Below are the code and all the weights of a small trained network. Each question names an input and a class and asks about switching units off, where a switched-off unit gives its printed mean instead of its output.

import numpy as np


def w(rows, s, z=0):
    codes = np.array(rows[::2]) - 128.0
    scale = np.full(codes.shape[1], s)
    scale[-1] = z or s
    return codes * scale


def f(y):
    return y / 2 * (1 + np.tanh(0.7978845608 * (y + 0.044715 * y**3)))


def log_softmax(a):
    a = a - a.max(-1, keepdims=True)
    return a - np.log(np.exp(a).sum(-1, keepdims=True))


def net(x, mask):
    res = np.array(x, float).reshape(1, 3) / 4 @ E
    y = f(res @ A[0][:, :-1].T + A[0][:, -1])
    res = res + np.where(mask, y, B[0][:, -1]) @ B[0][:, :-1]
    return log_softmax(res[-1] @ U[:, :-1].T + U[:, -1])


A, B = {}, {}
E = w([
[61,254,175],'x0',
[217,213,96],'x1',
[78,127,6],'x2',
],0.0053)
A[0] = w([
[50,75,158,107],'N1',
[175,159,116,91],'N2',
[121,176,135,44],'N3',
[150,156,121,52],'N4',
[90,140,146,47],'N5',
[154,119,170,40],'N6',
[40,64,165,138],'N7',
[144,149,97,128],'N8',
[102,109,144,37],'N9',
[19,237,163,73],'N10',
[155,85,117,57],'N11',
[199,177,97,117],'N12',
[145,111,115,31],'N13',
[169,87,112,88],'N14',
[95,133,69,60],'N15',
[252,196,77,97],'N16',
[208,51,110,73],'N17',
[104,154,141,28],'N18',
[161,162,110,15],'N19',
[143,114,205,26],'N20',
[103,100,139,66],'N21',
[43,53,167,58],'N22',
[118,113,135,147],'N23',
[152,141,129,13],'N24',
[101,182,137,56],'N25',
[92,140,67,35],'N26',
[184,109,236,108],'N27',
[182,124,114,22],'N28',
[168,118,207,78],'N29',
[80,136,33,85],'N30',
[168,42,109,72],'N31',
[83,103,142,66],'N32',
[71,136,22,92],'N33',
[155,117,213,32],'N34',
[121,129,96,44],'N35',
[125,115,145,51],'N36',
[135,134,141,88],'N37',
[186,44,85,75],'N38',
[65,79,156,71],'N39',
[137,110,132,46],'N40',
[144,117,149,106],'N41',
[63,193,166,70],'N42',
[118,132,131,3],'N43',
[180,163,106,161],'N44',
[155,132,159,134],'N45',
[163,73,131,33],'N46',
[78,136,32,87],'N47',
],0.013,0.0042)
B[0] = w([
[60,165,106,197],'N1',
[94,156,129,143],'N2',
[132,202,110,120],'N3',
[109,173,125,111],'N4',
[132,179,114,111],'N5',
[141,179,169,123],'N6',
[39,155,96,233],'N7',
[110,128,138,144],'N8',
[111,171,130,106],'N9',
[221,155,39,247],'N10',
[153,170,111,139],'N11',
[65,152,112,193],'N12',
[135,176,127,105],'N13',
[155,150,105,162],'N14',
[136,163,177,146],'N15',
[4,248,91,255],'N16',
[192,153,83,234],'N17',
[142,193,124,105],'N18',
[101,202,129,112],'N19',
[134,183,195,146],'N20',
[110,171,122,120],'N21',
[40,245,112,205],'N22',
[124,118,123,144],'N23',
[117,191,139,98],'N24',
[148,191,101,134],'N25',
[144,191,181,139],'N26',
[164,119,242,244],'N27',
[121,202,123,120],'N28',
[149,153,204,183],'N29',
[150,154,215,206],'N30',
[180,156,76,216],'N31',
[101,169,119,128],'N32',
[155,150,231,228],'N33',
[141,184,209,162],'N34',
[130,162,149,108],'N35',
[124,171,139,104],'N36',
[125,143,137,113],'N37',
[193,146,69,237],'N38',
[74,185,118,165],'N39',
[134,178,131,105],'N40',
[137,132,142,130],'N41',
[179,170,86,178],'N42',
[129,183,133,90],'N43',
[86,112,114,187],'N44',
[126,122,156,152],'N45',
[160,196,120,147],'N46',
[151,152,216,209],'N47',
],0.045,0.0041)
U = w([
[203,178,33,175],'0',
[1,178,91,93],'1',
[143,154,213,165],'2',
[92,45,80,253],'3',
[117,136,105,72],'4',
[124,134,104,71],'5',
[122,132,106,75],'6',
],0.0092,0.0063)

Each question gives the input, the list of numbers given to net, and the class t.
The units are the neurons (one row each of A and B). Each row of codes is followed by its name. A weight is (code - 128) times the scale printed after its matrix; where a second scale follows, it is the last column's (A, B and U).
mask holds one flag per neuron, in row order. A switched-off neuron (its flag False) gives its mean, the last column of its row in B, instead of its output. The means were averaged over made-up inputs and are rounded, as every weight is.
A unit's drop is (log p(t) with every unit on - log p(t) with that unit switched off) / (log p(t) with every unit on - log p(t) with every unit switched off).
The circuit of an input: a set's keep is (log p(t) with only the set's units on - log p(t) with every unit switched off) / (log p(t) with every unit on - log p(t) with every unit switched off). Starting from the 12 units with the biggest drops (on a tie, the unit counted first), units are removed one at a time, each time the one whose removal leaves the highest keep (on an exact tie, the one counted first), for as long as the keep stays at least 0.8.
units of the circuit, in order: the units of the circuit, biggest drop first
unit that matters most: the unit with the biggest drop
top k neurons: the k neurons with the biggest drops, biggest first
drop of u: that unit's drop, to one decimal
input [7,-5,3], class 0: units of the circuit, in order => [N10]
input [-4,2,5], class 2: top 2 neurons => [N10 N33]
input [5,-5,4], class 0: top 4 neurons => [N10 N16 N42 N12]
input [-1,-7,8], class 2: top 2 neurons => [N33 N47]
input [5,3,-5], class 0: top 3 neurons => [N10 N33 N42]
input [-3,-6,7], class 2: top 2 neurons => [N33 N47]
input [4,-2,4], class 0: top 3 neurons => [N10 N27 N29]
input [-1,6,6], class 1: top 3 neurons => [N16 N27 N12]
input [-5,-8,-7], class 1: top 2 neurons => [N22 N7]
input [7,3,8], class 2: top 4 neurons => [N33 N47 N30 N38]
input [-4,-2,5], class 2: top 2 neurons => [N10 N33]
input [-2,4,-4], class 1: top 4 neurons => [N16 N33 N47 N30]
input [7,-6,8], class 2: top 4 neurons => [N33 N47 N30 N38]
input [4,5,1], class 1: units of the circuit, in order => [N16]
input [-6,-8,0], class 1: top 2 neurons => [N22 N7]
input [-1,3,4], class 2: top 3 neurons => [N7 N22 N33]
input [-4,-7,-5], class 1: drop of N38 => 0.0
input [3,-2,3], class 3: drop of N38 => 0.2
input [8,-8,7], class 0: drop of N10 => 7.5
input [5,-4,0], class 0: drop of N10 => 1.8
input [1,3,-2], class 3: unit that matters most => N22
